Below are the code and all the weights of a small trained network. Each question names an input and a target symbol and asks about switching units off, where a switched-off unit gives its printed mean instead of its output.

import numpy as np


def w(rows, s, z=0):
    codes = np.array(rows[::2]) - 128.0
    scale = np.full(codes.shape[1], s)
    scale[-1] = z or s
    return codes * scale


def norm(h):
    return h / np.sqrt((h * h).mean(-1, keepdims=True) + 1e-5)


def f(y):
    return y / 2 * (1 + np.tanh(0.7978845608 * (y + 0.044715 * y**3)))


def softmax(a):
    e = np.exp(a - a.max(-1, keepdims=True))
    return e / e.sum(-1, keepdims=True)


def log_softmax(a):
    a = a - a.max(-1, keepdims=True)
    return a - np.log(np.exp(a).sum(-1, keepdims=True))


def net(x, mask):
    ids = ['Γαεζηθλφ'.index(c) for c in x.split()]
    T = len(ids)
    res = E[ids] + P[:T]
    r = norm(res)
    for j in range(2):
        rows = slice(2 * j, 2 * j + 2)
        q, k, v = (r @ M[0][rows].T for M in (Q, K, V))
        z = softmax(np.where(np.tri(T) > 0, q @ k.T / 2**0.5, -1e9)) @ v
        o = O[0][rows]
        res = res + np.where(mask[j], z, o[:, -1]) @ o[:, :-1]
    y = f(norm(res) @ A[0][:, :-1].T + A[0][:, -1])
    res = res + np.where(mask[2:6], y, B[0][:, -1]) @ B[0][:, :-1]
    return log_softmax(norm(res)[-1] @ U[:, :-1].T + U[:, -1])


Q, K, V, O, A, B = {}, {}, {}, {}, {}, {}
E = w([
[93,140,46,175,83,126,105],'Γ',
[120,220,117,55,126,129,99],'α',
[190,115,161,147,105,242,82],'ε',
[189,213,159,166,120,74,41],'ζ',
[180,154,151,134,189,168,248],'η',
[128,211,97,212,170,65,89],'θ',
[139,134,105,170,119,98,84],'λ',
[74,152,45,220,55,141,119],'φ',
],0.012)
P = w([
[224,88,203,87,11,36,149],'0',
[89,65,168,132,190,48,106],'1',
[254,119,75,168,98,71,117],'2',
[137,119,179,105,60,67,150],'3',
[61,150,194,118,201,106,101],'4',
[224,142,85,184,123,90,139],'5',
[143,95,140,105,72,89,144],'6',
[63,169,169,94,210,145,86],'7',
[218,156,105,207,113,129,169],'8',
[153,83,132,116,75,119,151],'9',
[58,174,161,121,215,166,103],'10',
[223,188,52,192,123,43,105],'11',
[193,74,101,95,53,120,137],'12',
],0.01)
Q[0] = w([
[138,131,121,76,163,158,227],'H0',
[3,32,173,32,155,174,120],'H0',
[230,70,135,42,54,72,245],'H1',
[94,142,186,153,255,213,103],'H1',
],0.0076)
K[0] = w([
[98,92,141,83,127,51,65],'H0',
[35,1,104,53,97,143,173],'H0',
[103,143,142,113,134,14,61],'H1',
[106,113,151,136,170,227,147],'H1',
],0.0092)
V[0] = w([
[164,75,136,123,9,137,95],'H0',
[213,253,174,115,142,167,44],'H0',
[151,120,165,126,61,242,13],'H1',
[90,188,30,156,63,81,65],'H1',
],0.006)
O[0] = w([
[62,139,172,151,183,255,122,213],'H0',
[187,45,60,121,169,134,28,253],'H0',
[11,114,81,61,28,17,35,137],'H1',
[179,6,128,142,56,117,184,220],'H1',
],0.0071,0.0047)
A[0] = w([
[136,120,117,196,21,19,141,109],'N0',
[140,208,150,29,253,113,181,97],'N1',
[239,214,9,188,122,166,70,142],'N2',
[210,176,210,3,100,95,220,2],'N3',
],0.0077,0.004)
B[0] = w([
[164,189,88,131,151,125,163,220],'N0',
[198,83,99,129,151,150,206,156],'N1',
[255,147,44,231,253,117,122,255],'N2',
[78,120,144,24,42,100,41,134],'N3',
],0.0081,0.0079)
U = w([
[196,102,150,156,41,56,112,83],'Γ',
[62,174,61,29,105,102,55,255],'α',
[55,117,48,166,103,147,181,111],'ε',
[94,2,164,161,141,164,63,91],'ζ',
[167,162,153,135,127,48,87,49],'η',
[145,115,117,10,127,69,186,154],'θ',
[123,241,108,141,230,173,160,124],'λ',
[92,134,40,125,40,152,172,134],'φ',
],0.0066,0.0043)

Each question gives the input, a string of symbols that net reads in full, and the target symbol t.
The units are the heads (2 rows each of Q, K, V and O) and the neurons (one row each of A and B). Each row of codes is followed by its name. A weight is (code - 128) times the scale printed after its matrix; where a second scale follows, it is the last column's (O, A, B and U).
mask holds one flag per unit, heads first, then neurons. A switched-off unit (its flag False) gives its mean, the last column of its rows in O or B, instead of its output. The means were averaged over made-up inputs and are rounded, as every weight is.
A unit's drop is (log p(t) with every unit on - log p(t) with that unit switched off) / (log p(t) with every unit on - log p(t) with every unit switched off).
The circuit of an input: a set's keep is (log p(t) with only the set's units on - log p(t) with every unit switched off) / (log p(t) with every unit on - log p(t) with every unit switched off). Starting from all 6 units, units are removed one at a time, each time the one whose removal leaves the highest keep (on an exact tie, the one counted first), for as long as the keep stays at least 0.8.
units of the circuit, in order: the units of the circuit, biggest drop first
top k neurons: the k neurons with the biggest drops, biggest first
heads that matter: for each layer, one digit per head in row order, 1 if its drop is at least 0.15 and else 0, layers parted by /
drop when u is switched off: that unit's drop, to one decimal
input λ λ Γ ζ Γ, target φ: units of the circuit, in order => [H1, N2, H0]
input λ λ λ θ λ, target ζ: units of the circuit, in order => [N2, H1]
input η ε λ λ φ, target α: units of the circuit, in order => [H1, N2, N0]
input λ θ ε λ Γ, target α: units of the circuit, in order => [H1]
input ζ Γ λ λ λ φ λ Γ, target φ: units of the circuit, in order => [H1, H0, N2]
input η Γ ε λ α Γ φ Γ, target α: units of the circuit, in order => [H1, N2]
input θ λ ζ λ λ φ λ λ λ λ λ, target ζ: units of the circuit, in order => [H1, N2, N0]
input θ λ ζ λ α, target θ: heads that matter => 10
input Γ ζ λ ζ λ η ε α, target α: top 2 neurons => [N2, N0]
input λ λ λ θ φ, target φ: top 2 neurons => [N2, N0]
input Γ λ θ Γ α Γ η, target θ: units of the circuit, in order => [N3, N2]
input Γ λ λ θ α, target θ: top 2 neurons => [N1, N2]
input η ζ ε λ Γ Γ η Γ ε Γ φ, target α: drop when H1 is switched off => 0.9
input λ α ε ε Γ ζ θ θ, target α: drop when H1 is switched off => 0.9
input ε λ ζ λ α, target α: units of the circuit, in order => [H1]
input λ ε φ ε λ λ θ θ, target α: drop when H1 is switched off => 1.0
